Here is a tiny trained network, its code and every weight. The questions are about switching its units off for an input and a class, where a switched-off unit gives its printed mean instead of its output.

import numpy as np


def w(rows, s, z=0):
    codes = np.array(rows[::2]) - 128.0
    scale = np.full(codes.shape[1], s)
    scale[-1] = z or s
    return codes * scale


def f(y):
    return y / 2 * (1 + np.tanh(0.7978845608 * (y + 0.044715 * y**3)))


def log_softmax(a):
    a = a - a.max(-1, keepdims=True)
    return a - np.log(np.exp(a).sum(-1, keepdims=True))


def net(x, mask):
    res = np.array(x, float).reshape(1, 2) / 4 @ E
    y = f(res @ A[0][:, :-1].T + A[0][:, -1])
    res = res + np.where(mask, y, B[0][:, -1]) @ B[0][:, :-1]
    return log_softmax(res[-1] @ U[:, :-1].T + U[:, -1])


A, B = {}, {}
E = w([
[3,221,154,56,122,209,22],'x0',
[82,27,51,64,36,176,205],'x1',
],0.0065)
A[0] = w([
[87,157,146,131,160,174,114,253],'n1',
[4,202,121,36,146,208,16,40],'n2',
[34,193,103,12,141,225,3,66],'n3',
[129,238,245,187,237,62,40,44],'n4',
[149,238,221,198,198,79,76,13],'n5',
[29,51,40,17,12,203,168,54],'n6',
[42,39,47,37,9,203,200,27],'n7',
[16,202,122,14,163,210,30,31],'n8',
],0.0048,0.0042)
B[0] = w([
[46,223,53,38,226,223,209,229],'n1',
[238,26,73,162,163,24,161,247],'n2',
[213,26,76,167,197,30,174,254],'n3',
[55,195,243,199,46,213,1,239],'n4',
[129,67,213,237,51,92,52,193],'n5',
[29,153,207,230,24,197,30,223],'n6',
[75,80,223,233,55,147,27,216],'n7',
[241,25,73,192,148,41,150,238],'n8',
],0.0058,0.0046)
U = w([
[45,175,216,224,46,227,35,37],'0',
[225,28,46,164,185,28,221,13],'1',
[38,229,50,32,193,255,226,254],'2',
],0.0059,0.0036)

Each question gives the input, the list of numbers given to net, and the class t.
The units are the neurons (one row each of A and B). Each row of codes is followed by its name. A weight is (code - 128) times the scale printed after its matrix; where a second scale follows, it is the last column's (A, B and U).
mask holds one flag per neuron, in row order. A switched-off neuron (its flag False) gives its mean, the last column of its row in B, instead of its output. The means were averaged over made-up inputs and are rounded, as every weight is.
A unit's drop is (log p(t) with every unit on - log p(t) with that unit switched off) / (log p(t) with every unit on - log p(t) with every unit switched off).
The circuit of an input: a set's keep is (log p(t) with only the set's units on - log p(t) with every unit switched off) / (log p(t) with every unit on - log p(t) with every unit switched off). Starting from all 8 units, units are removed one at a time, each time the one whose removal leaves the highest keep (on an exact tie, the one counted first), for as long as the keep stays at least 0.8.
circuit, biggest first: the units of the circuit, biggest drop first
most important unit: the unit with the biggest drop
k most important neurons: the k neurons with the biggest drops, biggest first
drop of u: that unit's drop, to one decimal
input [-5,-5], class 0: circuit, biggest first -> [n3; n2]
input [8,7], class 1: 4 most important neurons -> [n3; n2; n8; n4]
input [-1,3], class 2: most important unit -> n4
input [-3,4], class 0: 2 most important neurons -> [n3; n2]
input [5,4], class 1: 4 most important neurons -> [n3; n4; n2; n8]
input [-6,8], class 0: 2 most important neurons -> [n6; n7]
input [5,-2], class 1: drop of n8 -> 0.1
input [-1,0], class 2: drop of n5 -> 0.1
input [-3,3], class 2: drop of n4 -> 0.1
input [7,-6], class 1: drop of n8 -> 0.4
input [2,2], class 2: 2 most important neurons -> [n4; n5]
